Below is a small trained network, with its code and all its weights. Each question gives an input and a class and asks what happens when units are switched off, that is, made to give their printed mean instead of their output.

import numpy as np


def w(rows, s, z=0):
    codes = np.array(rows[::2]) - 128.0
    scale = np.full(codes.shape[1], s)
    scale[-1] = z or s
    return codes * scale


def f(y):
    return y / 2 * (1 + np.tanh(0.7978845608 * (y + 0.044715 * y**3)))


def log_softmax(a):
    a = a - a.max(-1, keepdims=True)
    return a - np.log(np.exp(a).sum(-1, keepdims=True))


def net(x, mask):
    res = np.array(x, float).reshape(1, 7) / 4 @ E
    y = f(res @ A[0][:, :-1].T + A[0][:, -1])
    res = res + np.where(mask, y, B[0][:, -1]) @ B[0][:, :-1]
    return log_softmax(res[-1] @ U[:, :-1].T + U[:, -1])


A, B = {}, {}
E = w([
[46,159,107,179,159,120,169,88,118,156,73],'x0',
[85,96,112,85,102,102,124,161,139,139,123],'x1',
[53,163,40,125,152,102,150,159,100,89,119],'x2',
[86,225,133,120,36,76,5,107,166,98,99],'x3',
[170,100,139,97,207,176,146,39,105,147,179],'x4',
[192,33,152,111,126,79,80,115,214,144,94],'x5',
[118,111,145,126,78,133,153,95,117,185,173],'x6',
],0.012)
A[0] = w([
[180,90,120,104,206,158,128,137,135,109,100,116],'neuron 0',
[143,147,174,79,64,166,110,141,99,125,218,105],'neuron 1',
[81,98,163,121,110,129,139,54,156,228,132,150],'neuron 2',
[118,114,163,146,147,92,159,71,132,176,116,66],'neuron 3',
[177,115,120,111,175,102,128,151,140,101,152,47],'neuron 4',
[163,126,158,146,129,170,173,116,103,143,173,254],'neuron 5',
[105,84,107,114,100,116,167,160,135,146,133,101],'neuron 6',
[140,245,165,146,139,175,82,27,112,117,153,157],'neuron 7',
[65,144,80,157,137,155,190,156,87,133,116,107],'neuron 8',
[99,99,54,58,165,116,116,70,120,106,180,76],'neuron 9',
[201,101,141,115,182,139,126,130,139,77,129,180],'neuron 10',
],0.011,0.0057)
B[0] = w([
[217,139,174,138,135,175,149,124,54,201,133,218],'neuron 0',
[180,123,177,140,105,159,187,162,48,186,80,207],'neuron 1',
[154,56,146,155,119,199,143,101,98,37,32,218],'neuron 2',
[156,79,133,78,128,164,144,124,102,120,83,172],'neuron 3',
[157,168,202,159,136,144,114,123,107,152,125,168],'neuron 4',
[202,69,64,58,149,94,184,84,153,145,179,249],'neuron 5',
[96,144,168,164,160,179,118,69,103,77,149,165],'neuron 6',
[84,133,249,181,149,161,175,117,46,81,17,247],'neuron 7',
[129,241,206,130,139,156,78,2,203,109,149,222],'neuron 8',
[52,124,27,202,199,57,144,121,193,78,165,179],'neuron 9',
[141,96,218,112,96,184,138,143,115,146,109,231],'neuron 10',
],0.0082,0.013)
U = w([
[4,222,125,144,114,133,118,152,102,75,59,213],'0',
[99,154,12,140,206,135,175,113,165,134,224,103],'1',
[197,143,156,82,51,116,53,207,124,211,152,28],'2',
[93,111,2,109,45,27,42,199,181,116,104,2],'3',
[156,63,134,131,173,215,233,131,50,145,112,161],'4',
[208,81,186,104,79,143,31,93,215,118,106,159],'5',
],0.0099,0.0053)

Each question gives the input, the list of numbers given to net, and the class t.
The units are the neurons (one row each of A and B). Each row of codes is followed by its name. A weight is (code - 128) times the scale printed after its matrix; where a second scale follows, it is the last column's (A, B and U).
mask holds one flag per neuron, in row order. A switched-off neuron (its flag False) gives its mean, the last column of its row in B, instead of its output. The means were averaged over made-up inputs and are rounded, as every weight is.
A unit's drop is (log p(t) with every unit on - log p(t) with that unit switched off) / (log p(t) with every unit on - log p(t) with every unit switched off).
The circuit of an input: a set's keep is (log p(t) with only the set's units on - log p(t) with every unit switched off) / (log p(t) with every unit on - log p(t) with every unit switched off). Starting from all 11 units, units are removed one at a time, each time the one whose removal leaves the highest keep (on an exact tie, the one counted first), for as long as the keep stays at least 0.8.
circuit, biggest first: the units of the circuit, biggest drop first
k most important neurons: the k neurons with the biggest drops, biggest first
drop when u is switched off: that unit's drop, to one decimal
input [7,0,0,7,-5,6,-1], class 3: circuit, biggest first -> neuron 7; neuron 8; neuron 10
input [3,3,0,1,1,3,0], class 5: circuit, biggest first -> neuron 7
input [-1,0,-8,1,-3,1,6], class 4: 2 most important neurons -> neuron 1; neuron 8
input [-3,-3,-8,8,-1,2,7], class 4: circuit, biggest first -> neuron 1; neuron 7
input [0,2,-1,8,5,3,0], class 0: circuit, biggest first -> neuron 7; neuron 5
input [6,4,3,-2,-4,7,0], class 0: circuit, biggest first -> neuron 5; neuron 0
input [-2,-1,1,2,1,-1,1], class 0: circuit, biggest first -> neuron 0; neuron 5
input [4,7,6,1,6,5,-2], class 1: 2 most important neurons -> neuron 9; neuron 7
input [1,6,-1,-8,-5,-7,4], class 1: 2 most important neurons -> neuron 8; neuron 7
input [5,-5,2,-4,1,-5,-5], class 0: 2 most important neurons -> neuron 8; neuron 1
input [4,-1,-1,-2,-4,-5,7], class 0: 2 most important neurons -> neuron 8; neuron 0
input [-5,-2,-7,5,-5,-5,4], class 4: 2 most important neurons -> neuron 1; neuron 7
input [-2,4,-6,5,1,-2,6], class 4: drop when neuron 1 is switched off -> 0.1
input [1,5,5,7,-7,4,6], class 3: circuit, biggest first -> neuron 7
input [7,-4,7,-3,3,4,-5], class 1: drop when neuron 7 is switched off -> 0.3
input [-5,5,-6,4,-4,0,2], class 2: drop when neuron 1 is switched off -> 0.1
